X = [[-2, 12, -6, -2, -9, -1, -2, 18, 2, -2, 0, 3, 6, -5], [1, 8, 12, 1, 6, 1, -11, -9, 2, -4, -6, 7, 3, -1], [0, 4, -8, -5, 5, 1, 19, -18, 1, -5, -4, 6, 10, -12], [0, -7, 11, 3, 6, 2, 3, -3, 2, -1, 8, -5, -6, 1], [3, -8, 2, 3, 11, 2, 1, -15, 1, 12, 8, -2, -19, 9], [1, 11, -13, 0, 6, 1, -19, -13, 1, 17, -9, 12, -18, 15], [-1, -19, -3, -3, -2, -2, 3, -17, -5, -12, -6, -7, 15, -15], [1, -24, -46, -6, 0, 0, -10, -21, -5, 1, 2, -23, -5, -4], [1, -5, 5, 1, 7, 1, 0, -12, 0, 2, -4, 0, -5, 5], [0, 6, 1, 3, -8, -2, 8, 33, 0, 8, 4, 3, -5, 9], [-1, 9, -19, -1, -2, -1, 23, 2, 1, 26, 2, 11, -18, 18]]
X[0, 0] -> -2
X[6] -> [-1, -19, -3, -3, -2, -2, 3, -17, -5, -12, -6, -7, 15, -15]
X[:, 6] -> [-2, -11, 19, 3, 1, -19, 3, -10, 0, 8, 23]
X[8, 13] -> 5
X[9, 5] -> -2
X[1, 2] -> 12
X[4, 2] -> 2
X[4] -> [3, -8, 2, 3, 11, 2, 1, -15, 1, 12, 8, -2, -19, 9]
X[:, 0] -> [-2, 1, 0, 0, 3, 1, -1, 1, 1, 0, -1]
X[3, 0] -> 0
X[9, 12] -> -5
X[:, 2] -> [-6, 12, -8, 11, 2, -13, -3, -46, 5, 1, -19]
X[8, 10] -> -4
X[0] -> [-2, 12, -6, -2, -9, -1, -2, 18, 2, -2, 0, 3, 6, -5]
X[2, 3] -> -5
X[0, 1] -> 12
X[10, 5] -> -1
X[7] -> [1, -24, -46, -6, 0, 0, -10, -21, -5, 1, 2, -23, -5, -4]
X[0, 5] -> -1
X[3, 12] -> -6
X[3] -> [0, -7, 11, 3, 6, 2, 3, -3, 2, -1, 8, -5, -6, 1]
X[:, 1] -> [12, 8, 4, -7, -8, 11, -19, -24, -5, 6, 9]
X[8, 3] -> 1
X[5, 5] -> 1
X[5, 2] -> -13
X[2, 12] -> 10
X[10, 10] -> 2
X[1, 5] -> 1
X[10] -> [-1, 9, -19, -1, -2, -1, 23, 2, 1, 26, 2, 11, -18, 18]
X[10, 13] -> 18
X[5, 8] -> 1
X[1, 6] -> -11
X[1, 11] -> 7
X[2, 13] -> -12
X[9, 13] -> 9
X[:, 10] -> [0, -6, -4, 8, 8, -9, -6, 2, -4, 4, 2]

B =
45,51,-46,27
-18,10,-22,-21
-39,-30,31,2
21,-18,15,-3
-47,52,-12,-15
B[0,0]	45
B[4,2]	-12
B[1,1]	10
B[0,2]	-46
B[1,0]	-18
B[3,1]	-18
B[4,3]	-15

data = [ 45  55 -13 -48]
data[0] -> 45
data[2] -> -13
data[1] -> 55

arr =
5	5	4	5	6	4	7	5	6	4
6	4	5	4	5	7	5	5	5	5
6	5	5	4	3	4	2	5	3	5
4	5	5	5	3	2	5	4	3	5
6	5	5	5	5	5	5	5	5	5
6	5	5	5	5	6	6	5	5	5
4	5	5	5	4	5	5	4	5	5
Indices start at 0.
row 0 col 0	5
row 5 col 6	6
row 0 col 7	5
row 4 col 5	5
row 0 col 9	4
row 0 col 3	5
row 5 col 1	5
row 0 col 4	6
row 5 col 5	6
row 3 col 7	4
row 0 col 8	6
row 4 col 4	5
row 4 col 9	5
row 1 col 1	4
row 2 col 3	4
row 3 col 9	5
row 0 col 6	7
row 1 col 0	6
row 3 col 1	5
row 2 col 0	6
row 2 col 8	3

A =
[[  3   1  34  -8  17]
 [  4   1  -8   3  -5]
 [  1   1 -30   7 -15]
 [-15  -3 -29   3 -12]
 [ 17   2  55  -9  23]
 [ 44   4   1  16 -12]]
Rows and columns are counted from 0.
(0, 0) = 3
(1, 4) = -5
(0, 4) = 17
(4, 1) = 2
(3, 2) = -29
(5, 1) = 4
(5, 3) = 16
(1, 0) = 4
(3, 1) = -3
(5, 4) = -12
(2, 4) = -15
(0, 3) = -8
(2, 2) = -30

x = [ 0.08  0.59 -1.07  1.51 -0.68  0.72  1.39]
x[0] -> 0.08
x[5] -> 0.72
x[2] -> -1.07
x[3] -> 1.51
